[[125 103 130 131 140 126 124 146 133 135 141 122 126]
 [128 119 128 123 125 146 125 128 125 122 126 126 128]
 [128 125 129 132 127 142 127 123 131 129 135 127 122]
 [123 136 113 149 140 126 143 125 120 150 131 104 108]
 [129 124 128 127 120 123 125 140 126 126 130 130 113]
 [122 136 120 132 132 142 125 140 136 128 126 119 127]]
|
[[122 126 125 103 130 131 140 126 124 146 133 135 141]
 [126 128 128 119 128 123 125 146 125 128 125 122 126]
 [127 122 128 125 129 132 127 142 127 123 131 129 135]
 [104 108 123 136 113 149 140 126 143 125 120 150 131]
 [130 113 129 124 128 127 120 123 125 140 126 126 130]
 [119 127 122 136 120 132 132 142 125 140 136 128 126]]

[[133 126 127 127 132 121]
 [128 127 124 131 124 151]
 [128 129 114 129 126 137]
 [131 131 136 128 124 124]
 [129 128 112 131 130 118]
 [125 128 136 131 126 107]
 [128 126 142 128 130 128]
 [127 128 120 127 125 113]
 [132 131 119 121 128 123]
 [131 128 140 123 130 129]]
|
[[132 121 133 126 127 127]
 [124 151 128 127 124 131]
 [126 137 128 129 114 129]
 [124 124 131 131 136 128]
 [130 118 129 128 112 131]
 [126 107 125 128 136 131]
 [130 128 128 126 142 128]
 [125 113 127 128 120 127]
 [128 123 132 131 119 121]
 [130 129 131 128 140 123]]

[[119 121 131 142 127 153 120 136 128 136 117]
 [136 126 134 124 143 133 119 117 141 118 138]
 [138 130 130 122 137 125 123 117 136 119 141]
 [136 125 127 133 148 141 126 120 134 127 133]
 [122 130 132 122 121 121 126 126 127 122 122]
 [138 134 127 122 131 122 132 118 131 121 140]]
|
[[136 117 119 121 131 142 127 153 120 136 128]
 [118 138 136 126 134 124 143 133 119 117 141]
 [119 141 138 130 130 122 137 125 123 117 136]
 [127 133 136 125 127 133 148 141 126 120 134]
 [122 122 122 130 132 122 121 121 126 126 127]
 [121 140 138 134 127 122 131 122 132 118 131]]

[[136 133 121 127 141 114 126 128 134 129 110]
 [100 123 144 151 125 111 134 113 130 109 127]]
|
[[129 110 136 133 121 127 141 114 126 128 134]
 [109 127 100 123 144 151 125 111 134 113 130]]

[[125 125 117 138 115 130]
 [111 146 109 144 102 143]
 [113 138 120 130 130 128]
 [134 121 127 141 120 136]
 [119 123 132 132 122 136]
 [124 126 133 123 126 138]]
|
[[115 130 125 125 117 138]
 [102 143 111 146 109 144]
 [130 128 113 138 120 130]
 [120 136 134 121 127 141]
 [122 136 119 123 132 132]
 [126 138 124 126 133 123]]

[[148 136 116]
 [130 109 145]
 [106 144 130]
 [119 109 141]
 [146 135 113]
 [132 127 113]
 [131 148 138]
 [136 133 106]
 [117 121 146]
 [124 140 145]
 [128 143 134]]
|
[[136 116 148]
 [109 145 130]
 [144 130 106]
 [109 141 119]
 [135 113 146]
 [127 113 132]
 [148 138 131]
 [133 106 136]
 [121 146 117]
 [140 145 124]
 [143 134 128]]

[[135 117 133 129 135 134 129 133 132 129 126 121]
 [134 117 150 135 129 136 122 141 130 125 137 127]
 [135 117 135 127 129 130 131 137 133 129 132 123]
 [140 119 120 122 134 128 141 132 136 131 124 129]
 [137 116 131 132 143 135 140 131 130 124 122 127]
 [135 115 137 129 130 133 133 136 132 129 134 126]
 [136 120 132 124 130 128 137 132 134 131 133 129]
 [133 117 146 128 122 132 126 139 132 131 141 126]]
|
[[126 121 135 117 133 129 135 134 129 133 132 129]
 [137 127 134 117 150 135 129 136 122 141 130 125]
 [132 123 135 117 135 127 129 130 131 137 133 129]
 [124 129 140 119 120 122 134 128 141 132 136 131]
 [122 127 137 116 131 132 143 135 140 131 130 124]
 [134 126 135 115 137 129 130 133 133 136 132 129]
 [133 129 136 120 132 124 130 128 137 132 134 131]
 [141 126 133 117 146 128 122 132 126 139 132 131]]
